Below is a small trained network, with its code and all its weights. Each question gives an input and a class and asks what happens when units are switched off, that is, made to give their printed mean instead of their output.

import numpy as np


def w(rows, s, z=0):
    codes = np.array(rows[::2]) - 128.0
    scale = np.full(codes.shape[1], s)
    scale[-1] = z or s
    return codes * scale


def f(y):
    return y / 2 * (1 + np.tanh(0.7978845608 * (y + 0.044715 * y**3)))


def log_softmax(a):
    a = a - a.max(-1, keepdims=True)
    return a - np.log(np.exp(a).sum(-1, keepdims=True))


def net(x, mask):
    res = np.array(x, float).reshape(1, 5) / 4 @ E
    y = f(res @ A[0][:, :-1].T + A[0][:, -1])
    res = res + np.where(mask, y, B[0][:, -1]) @ B[0][:, :-1]
    return log_softmax(res[-1] @ U[:, :-1].T + U[:, -1])


A, B = {}, {}
E = w([
[46,97,152,121,156,206,140,146,95,167,86,170],'x0',
[190,243,221,73,158,94,132,52,155,97,100,254],'x1',
[180,80,129,138,58,54,233,151,34,174,63,144],'x2',
[104,148,126,132,132,124,159,154,141,142,167,138],'x3',
[141,164,112,197,118,95,105,73,112,175,146,111],'x4',
],0.0098)
A[0] = w([
[141,186,225,86,122,59,120,139,120,173,119,205,134],'N0',
[48,151,108,71,139,149,19,133,160,132,188,41,198],'N1',
[132,106,109,114,82,123,141,147,133,152,82,137,116],'N2',
[174,148,128,91,105,136,168,126,84,156,140,164,107],'N3',
[101,127,92,102,136,154,79,152,81,174,100,79,142],'N4',
[157,213,239,117,170,96,128,102,116,106,111,230,163],'N5',
[132,70,105,156,113,92,160,167,59,131,124,95,142],'N6',
[103,163,143,146,158,210,5,122,179,70,170,109,255],'N7',
[184,122,108,119,68,75,254,152,27,175,63,151,177],'N8',
[135,61,24,177,126,166,115,200,120,131,159,69,250],'N9',
],0.008,0.0077)
B[0] = w([
[101,119,109,136,154,80,181,93,152,65,111,172,204],'N0',
[161,155,90,121,207,112,64,145,146,194,105,122,219],'N1',
[115,136,90,137,114,142,116,119,125,100,135,133,145],'N2',
[104,105,117,134,119,91,179,120,117,92,112,179,151],'N3',
[151,102,106,117,148,143,102,130,114,144,138,141,169],'N4',
[106,139,144,120,154,45,149,50,130,62,130,248,243],'N5',
[106,73,156,113,111,197,131,126,88,124,181,110,190],'N6',
[100,157,141,118,204,65,64,114,184,197,149,139,243],'N7',
[161,79,77,181,61,116,168,104,45,94,127,135,239],'N8',
[215,120,39,177,117,133,113,218,101,181,149,27,255],'N9',
],0.011,0.016)
U = w([
[154,120,107,107,142,155,72,201,173,196,97,72,248],'0',
[105,182,239,58,129,126,110,51,253,122,129,178,125],'1',
[154,46,122,112,2,203,159,174,35,121,174,81,69],'2',
[143,103,131,117,62,127,221,82,84,42,25,161,27],'3',
],0.0073,0.0014)

Each question gives the input, the list of numbers given to net, and the class t.
The units are the neurons (one row each of A and B). Each row of codes is followed by its name. A weight is (code - 128) times the scale printed after its matrix; where a second scale follows, it is the last column's (A, B and U).
mask holds one flag per neuron, in row order. A switched-off neuron (its flag False) gives its mean, the last column of its row in B, instead of its output. The means were averaged over made-up inputs and are rounded, as every weight is.
A unit's drop is (log p(t) with every unit on - log p(t) with that unit switched off) / (log p(t) with every unit on - log p(t) with every unit switched off).
The circuit of an input: a set's keep is (log p(t) with only the set's units on - log p(t) with every unit switched off) / (log p(t) with every unit on - log p(t) with every unit switched off). Starting from all 10 units, units are removed one at a time, each time the one whose removal leaves the highest keep (on an exact tie, the one counted first), for as long as the keep stays at least 0.8.
units of the circuit, in order: the units of the circuit, biggest drop first
most important unit: the unit with the biggest drop
top k neurons: the k neurons with the biggest drops, biggest first
drop when u is switched off: that unit's drop, to one decimal
input [-8,1,2,6,4], class 3: most important unit : N9
input [-5,1,-8,-7,7], class 1: top 2 neurons : (N9; N7)
input [2,0,2,-8,8], class 2: units of the circuit, in order : (N5; N7)
input [-6,1,-3,-3,5], class 1: top 2 neurons : (N9; N8)
input [4,-6,1,-4,4], class 2: top 2 neurons : (N7; N6)
input [1,-3,1,-8,-2], class 2: top 2 neurons : (N7; N1)
input [-4,3,0,-6,-3], class 1: top 2 neurons : (N8; N9)
input [2,0,2,0,-1], class 2: top 3 neurons : (N5; N0; N7)
input [2,-1,1,7,5], class 2: top 3 neurons : (N7; N1; N5)
input [-8,1,-7,-2,-3], class 1: top 3 neurons : (N9; N7; N8)
input [4,2,0,-8,-7], class 1: top 2 neurons : (N8; N9)
input [2,0,5,-3,8], class 2: drop when N5 is switched off : 0.9
input [-8,-2,6,5,3], class 2: drop when N1 is switched off : 0.0
input [-6,0,5,-4,-1], class 2: most important unit : N5
input [7,2,-3,1,1], class 1: drop when N9 is switched off : 0.3
input [2,1,0,5,1], class 1: drop when N9 is switched off : 1.2
